Each row is followed by its class.
-24, -32, 6, -28, -24, 28, 36, -28, 11, -22, 36, -1, 22, 7, 13, -31, 0, 22, 3, -17, 22, -2, 15, 4, 17, 15, -13, 4, 23, 13, -2, 10 => K_691
4, -36, 47, -77, -27, -6, -7, 26, 43, -37, -3, -21, -13, 5, 29, 25, -17, 8, -11, 16, 15, 1, -8, -12, -15, 50, -5, -13, 3, -22, -16, 1 => K_831
-7, -6, 25, -5, -14, 5, 18, -50, 11, -22, 49, -21, 0, -8, 2, 30, -37, -1, 21, 28, -9, -23, -23, -4, 5, -33, -18, -3, 9, 5, 6, 16 => K_342
29, -32, 10, -38, 0, -2, 6, 22, 11, -23, -18, -1, -3, -15, 18, 11, 19, 28, -3, -12, 32, 11, 8, 12, 5, 38, -6, -20, 6, -4, 13, -22 => K_352
3, 15, -33, 103, 18, 20, 4, -71, -29, -2, 24, -4, 11, -22, -51, 20, -1, 0, 21, 39, 5, -71, -25, 37, -17, -114, -24, 6, 25, 24, 31, 9 => K_43
79, -6, -6, -14, 28, -37, -43, 70, 7, -11, -70, -13, -21, -33, -25, 65, 23, 1, 10, 26, 14, -14, -25, -1, -16, -7, 10, -28, -32, -32, 16, -5 => K_43
-13, -28, 3, -2, -21, 19, 5, -32, 9, -28, 23, -12, 3, 3, 10, 7, -1, 19, 13, 8, 15, -9, -7, 14, -15, -13, -20, 8, 26, 0, 6, 10 => K_153
11, 6, 5, -22, 2, -16, 4, -9, -3, 3, 15, -1, -12, -14, -7, 15, -11, -13, 5, 2, -12, -11, -4, -8, 3, -17, -6, -2, -14, 1, 3, -1 => K_342
-13, 8, 3, -53, -5, -39, -23, 43, 9, 1, -7, 6, -31, 2, -10, -8, -22, -31, -40, -2, -32, -4, -1, -25, -19, 25, 28, 24, -33, -15, -52, -3 => K_831
15, -5, 22, 0, -2, 8, 4, -26, 0, -8, 3, -9, -17, -15, 4, 41, -15, 1, -10, 25, 2, -26, -15, 13, -25, -35, -21, -19, 23, -14, 16, -4 => K_831
-6, -28, 28, -82, -8, -5, 1, 16, 31, -4, 17, -15, -5, -7, 40, 1, -18, -3, -8, -4, -5, 23, -6, -23, -2, 59, 17, -3, -4, -19, -9, 4 => K_280
6, -14, -1, 9, 5, 12, 6, -28, 6, -5, 3, -8, 2, -19, -2, 31, 11, 4, 15, 14, 7, -18, -9, 18, -10, -34, -7, -19, 12, 1, 22, 2 => K_280
-43, 15, 18, 5, 0, 19, 24, -67, -7, 14, 89, -23, 3, -7, 11, -30, -73, -12, -12, 31, -44, -34, -33, -26, -3, -11, 9, 26, 41, 0, -16, 15 => K_43
51, -5, -28, 4, 20, -17, -15, 35, -16, 11, -50, 25, -9, -19, -21, 8, 50, -2, 0, -17, 31, 3, 8, 29, 8, -42, -2, 9, -31, 19, 12, -16 => K_393
-5, -12, 8, -47, -13, -5, 6, 13, 7, -6, 2, -7, -4, -10, 21, -20, 4, -2, -17, -19, 1, 20, 10, -6, -4, 48, 8, 1, -11, -8, -12, -11 => K_667
3, -15, 20, -65, 2, -13, -3, 21, 23, 3, 3, -13, -13, -13, 24, 13, -17, -12, -9, 3, -18, 12, -11, -19, -9, 36, 21, -5, -10, -19, -8, 3 => K_280
17, -16, 13, -65, -7, -26, -9, 47, 20, -13, -27, -13, -14, -16, 19, 4, 5, -4, -16, -13, 1, 25, 6, -14, -8, 63, 17, -11, -27, -23, -12, -12 => K_667
9, 0, 22, -27, 15, -1, 20, -20, -6, 17, 27, -15, -12, -28, 25, 9, -46, -10, -10, 13, -15, 4, -16, -9, -6, -16, 8, 6, 18, -9, 6, -3 => K_393
-32, -21, -6, -10, -33, 24, 26, -45, 4, -14, 56, 11, 24, 17, 0, -47, 21, 6, 17, -25, 25, -10, 17, 12, 22, -7, -29, 27, 3, 44, -11, 5 => K_342
-3, 33, -6, -4, 17, -31, 10, -5, -25, 39, 25, 8, -16, -35, -9, -3, -50, -36, -29, 3, -49, -11, -17, -18, -24, -13, 24, 36, -17, 0, -25, 1 => K_674
-20, -33, -25, 10, -24, 43, 26, -35, -10, 1, 28, 30, 35, 21, 4, -81, 60, 17, 6, -46, 60, 3, 32, 43, 30, -22, -31, 42, 9, 66, 0, -8 => K_393
5, -12, -17, 3, 4, -13, -2, 8, -2, -22, -8, 9, -6, -8, -18, -3, 13, 7, -5, -7, 9, -11, 2, 14, 5, -9, 8, 9, -11, 14, -12, -14 => K_352
9, -24, 27, 1, -16, 36, 46, -63, 0, -4, 48, -9, 21, -25, 27, 12, -19, 22, 11, 14, 27, -12, -14, 24, -16, -14, -41, 1, 37, 18, 31, 6 => K_674
-4, -9, 4, 6, -3, 6, 7, -20, 11, -32, 10, -8, -7, -10, -6, 18, -12, 7, 8, 21, 22, -22, 0, 6, -14, -39, -8, -4, 11, 7, 6, 11 => K_467
-26, -16, 7, -52, -13, -6, 20, 4, 15, -14, 32, -8, 4, 3, 11, -21, -29, 1, -11, -10, -12, 5, 5, -24, 12, 36, 13, 10, 2, -8, -24, 11 => K_691
17, 16, -13, -1, 12, -21, -1, -10, -14, 6, 10, 4, -13, -20, -28, 20, -6, -22, 6, 4, -18, -20, -5, 3, 2, -43, -6, 5, -26, 7, 1, -5 => K_342
4, -39, -7, -8, -32, 24, 8, -16, 15, -37, 8, 12, 25, 15, -7, -14, 61, 25, 36, -24, 64, -7, 22, 33, 27, -14, -40, 2, -9, 43, 12, 2 => K_342
-18, -29, -19, -18, -15, 2, -8, 10, 22, -19, -6, 15, 13, 12, -6, -27, 45, 5, 8, -22, 30, -2, 15, 15, 13, 10, 3, 18, -18, 27, -15, 1 => K_280
10, 26, 12, -18, 23, -40, -18, 3, -8, 9, 5, -28, -47, -36, -5, 63, -72, -24, -16, 39, -71, -9, -39, -37, -37, -18, 34, -3, 9, -56, -14, 6 => K_153
-50, 8, 10, -1, -9, 22, 35, -61, -3, -3, 71, -3, -8, 6, 18, -33, -53, -8, -17, 15, -17, -17, -3, -13, -10, -26, -6, 23, 29, 13, -13, 17 => K_467
32, -31, 1, -57, -4, -13, 1, 47, 14, -19, -28, 0, 3, -10, 0, 11, 24, 16, 2, -21, 28, 14, 16, -2, 5, 34, 1, -17, -17, -15, 9, -3 => K_691
-6, 9, 4, -12, -1, -5, 17, -33, -12, 11, 45, -4, -6, -10, -7, 2, -26, -18, 5, 3, -23, -13, -7, -6, 0, -27, -9, 9, -4, 8, -1, 3 => K_342
-36, -35, 21, -21, -34, 38, 22, -57, 12, -25, 58, -19, 9, 7, 32, -11, -21, 21, 8, 6, 9, -2, -6, 5, -13, 8, -22, 14, 47, 1, 0, 14 => K_153
-39, 11, 6, -12, -12, -4, 18, -50, -2, 2, 71, -9, -1, 1, -4, -14, -47, -23, 2, 9, -33, -17, -10, -18, 8, -20, -3, 24, -2, 14, -25, 15 => K_342
18, 5, 12, -27, 5, -44, -7, 31, 11, -3, -6, -6, -13, -23, -8, 35, -39, -17, -8, 21, -17, -7, -25, -14, -18, 9, 18, 23, -30, -6, -24, 7 => K_674
2, 10, 32, -22, 4, -32, -19, 5, 16, -19, -2, -24, -34, -16, -6, 64, -57, -20, -17, 50, -34, -31, -34, -19, -32, -24, 15, -9, 0, -34, -13, 7 => K_831
-19, -43, 20, -56, -32, 32, 17, -7, 27, -14, 50, -10, 27, 18, 35, -66, 10, 23, 3, -18, 35, 2, 7, -7, 20, 74, -14, 21, 22, 18, -17, 1 => K_43
-45, -28, -24, 6, -40, 61, 23, -56, -16, -3, 50, 19, 36, 28, 10, -81, 56, 31, 5, -51, 39, 0, 33, 33, 15, 2, -43, 47, 49, 41, 8, -1 => K_153
-13, 32, -13, 5, 29, -26, 13, -16, -35, 30, 33, 4, -28, -24, -13, -8, -52, -30, -34, 4, -64, -14, -17, -18, -16, -24, 32, 17, -1, -10, -24, -14 => K_352
25, 6, -3, -7, 8, -16, 8, 6, -13, 16, -4, 12, -3, -28, -10, 11, -6, -12, -8, -1, -4, -8, -10, 7, -17, -10, -2, 21, -19, 8, -3, -3 => K_674
-13, 22, -29, 73, 9, 0, -6, -56, -29, -3, 19, 0, -16, -15, -44, 33, -17, -9, 9, 30, -31, -43, -26, 19, -22, -101, -1, 19, 18, 4, -1, 11 => K_153
53, 13, -1, -4, 33, -56, -45, 58, 11, -8, -42, -21, -25, -24, -34, 55, -24, -14, 4, 40, -19, -24, -35, -23, -14, -5, 30, -10, -37, -35, -6, -1 => K_43
40, -31, 2, 11, -13, 23, -6, -2, 5, -25, -41, 13, 0, -6, -9, 33, 61, 28, 7, -2, 60, -17, 10, 44, -11, -32, -42, -24, 11, 6, 30, -12 => K_831
-19, -44, 3, -31, -23, 42, 26, -36, 14, -8, 36, 6, 24, 8, 28, -33, 35, 16, 11, -23, 38, 3, 14, 23, 5, 13, -26, 6, 21, 25, 14, 2 => K_280
-20, -12, 31, -96, -1, -37, 4, 36, 23, -10, 30, -15, -25, -5, 34, -18, -59, -10, -34, -1, -40, 16, -11, -47, 5, 81, 40, 13, -5, -22, -44, -7 => K_352
-3, -46, 17, -93, -23, 12, 29, 24, 23, -13, 17, 2, 15, 9, 37, -43, 12, 22, -9, -40, 30, 28, 29, -12, 14, 82, -8, 0, 6, -3, -2, -3 => K_691
-38, 5, -42, 11, -5, 2, 20, -18, -22, 10, 34, 26, 10, 3, -31, -60, 10, -14, -17, -36, -12, -16, 20, 1, 16, -26, 10, 39, -6, 28, -31, 6 => K_691
-12, 7, -41, 92, 4, 32, 12, -70, -31, 4, 36, 12, 23, -5, -41, -24, 22, 9, 18, 13, 21, -56, -8, 38, -2, -86, -29, 22, 25, 40, 18, 4 => K_43
-15, 7, -12, -3, -7, 9, 20, -42, -21, 14, 49, 14, 4, 2, -10, -29, 2, -17, 4, -17, -9, -14, 6, 6, 11, -34, -20, 23, -8, 28, -2, 1 => K_342
10, 38, 14, -32, 27, -62, -21, 32, 0, 9, -15, -32, -49, -44, -2, 54, -72, -44, -33, 34, -77, 0, -34, -43, -29, 10, 52, -14, -29, -55, -26, -4 => K_667
-4, -11, 34, -27, -11, 5, 20, -30, 13, -16, 25, -32, -7, -24, 28, 25, -35, 3, -4, 19, -11, 2, -16, -8, -14, 19, -1, -20, 22, -22, 9, -1 => K_667
-44, 45, -7, -1, 21, -31, 7, -19, -16, 18, 50, -4, -36, -15, -18, -15, -86, -49, -32, 24, -71, -25, -15, -39, -23, -41, 40, 39, -8, -6, -48, 16 => K_467
-18, -58, 10, -32, -48, 56, 26, -27, 9, -17, 24, 21, 24, 29, 35, -52, 60, 39, -2, -43, 79, 19, 42, 34, -4, 35, -47, 6, 29, 30, 7, -8 => K_831
-51, 40, 27, -70, 20, -24, 13, -11, 2, 13, 40, -29, -39, -28, 31, 15, -113, -45, -39, 39, -74, -10, -14, -57, -40, 14, 34, 7, 19, -41, -32, 15 => K_467
-5, -9, -21, -39, -13, -1, -10, 29, -12, 15, -10, 40, -6, 16, -7, -59, 53, -11, -33, -49, 18, 5, 33, 9, -1, 20, -7, 32, -22, 19, -29, -19 => K_831
-11, -33, 24, -51, -14, -4, -4, 4, 41, -29, 13, -21, 3, -6, 19, 19, -11, 2, 10, 13, 8, -3, -12, -7, 1, 30, 11, -2, -2, -5, -11, 9 => K_280
7, -12, -32, 29, -4, 9, -4, -1, -2, -27, -21, 26, 2, 3, -32, -12, 53, 8, 12, -10, 50, -25, 21, 36, 0, -56, -21, 16, -13, 37, 1, 3 => K_467
11, -16, 42, -87, -2, -11, 10, 30, 28, -12, 10, -22, -28, -10, 47, 10, -41, -1, -19, 6, 0, 19, 2, -32, -18, 54, 8, -12, 7, -30, -4, 2 => K_467
27, -13, -30, 37, 11, 20, 13, -23, -25, 9, -11, 23, 9, -11, -17, -12, 50, 7, 12, -18, 43, -12, 12, 48, 7, -75, -24, 13, 2, 40, 26, -13 => K_393
-24, -36, 22, -31, -39, 34, 32, -53, 19, -30, 63, -9, 27, 15, 21, -22, 2, 19, 27, -4, 32, -6, 5, 12, 20, 4, -39, 7, 16, 32, 7, 12 => K_342
-13, -38, 34, -25, -19, 40, 50, -57, 7, -19, 67, -22, 12, -6, 47, -15, -30, 34, 1, 3, 16, 3, -5, 11, 5, 30, -20, -14, 54, 7, 16, -10 => K_352
-16, -43, -11, -38, -24, 35, 14, -8, 12, -3, 15, 20, 22, 13, 20, -54, 61, 14, 3, -44, 43, 14, 29, 25, 16, 27, -18, 16, 3, 35, 3, -5 => K_280
-1, -4, -6, -13, 1, 11, 15, -12, -4, -4, 14, 10, -11, -7, 7, -19, 2, -1, -13, -7, 16, -6, 15, 5, -12, -18, -15, 8, 7, 9, 6, -1 => K_467
-1, -8, 15, -45, -9, -24, 4, 19, 16, -4, 11, -1, 0, -14, 10, -2, -29, -13, -13, 3, -7, 0, -12, -15, -10, 33, 9, 28, -24, 4, -27, 11 => K_674
23, -12, 26, -29, -2, -4, -6, 5, 10, -12, -12, -7, -22, -14, 6, 39, -7, -1, -13, 17, 5, -16, -10, 4, -20, -10, -10, -18, 9, -19, 4, -6 => K_831
1, -19, -7, 3, -2, -2, 6, -10, 2, -28, 7, 2, 3, -12, -8, -1, 5, 14, 1, 0, 15, -16, -3, 16, 6, -9, 1, 3, 3, 14, -4, -10 => K_352
0, -30, 22, -60, -29, -3, 4, 9, 30, -29, 18, -10, 7, 10, 17, -1, 7, 9, 15, -10, 24, 9, 6, -8, 17, 39, -14, 1, -16, 8, -9, 2 => K_342
-9, 11, -20, -1, 10, -22, 5, 6, -6, -5, 4, 5, -8, -10, -27, 3, -20, -12, -11, 1, -26, -16, -4, -13, 4, -25, 19, 10, -15, -7, -17, 9 => K_691
-1, 16, 8, -4, 8, -6, 28, -31, -18, 29, 39, 5, -6, -28, 5, -3, -45, -18, -18, 9, -29, -14, -19, -6, -19, -17, 1, 27, 5, 8, -8, 6 => K_674
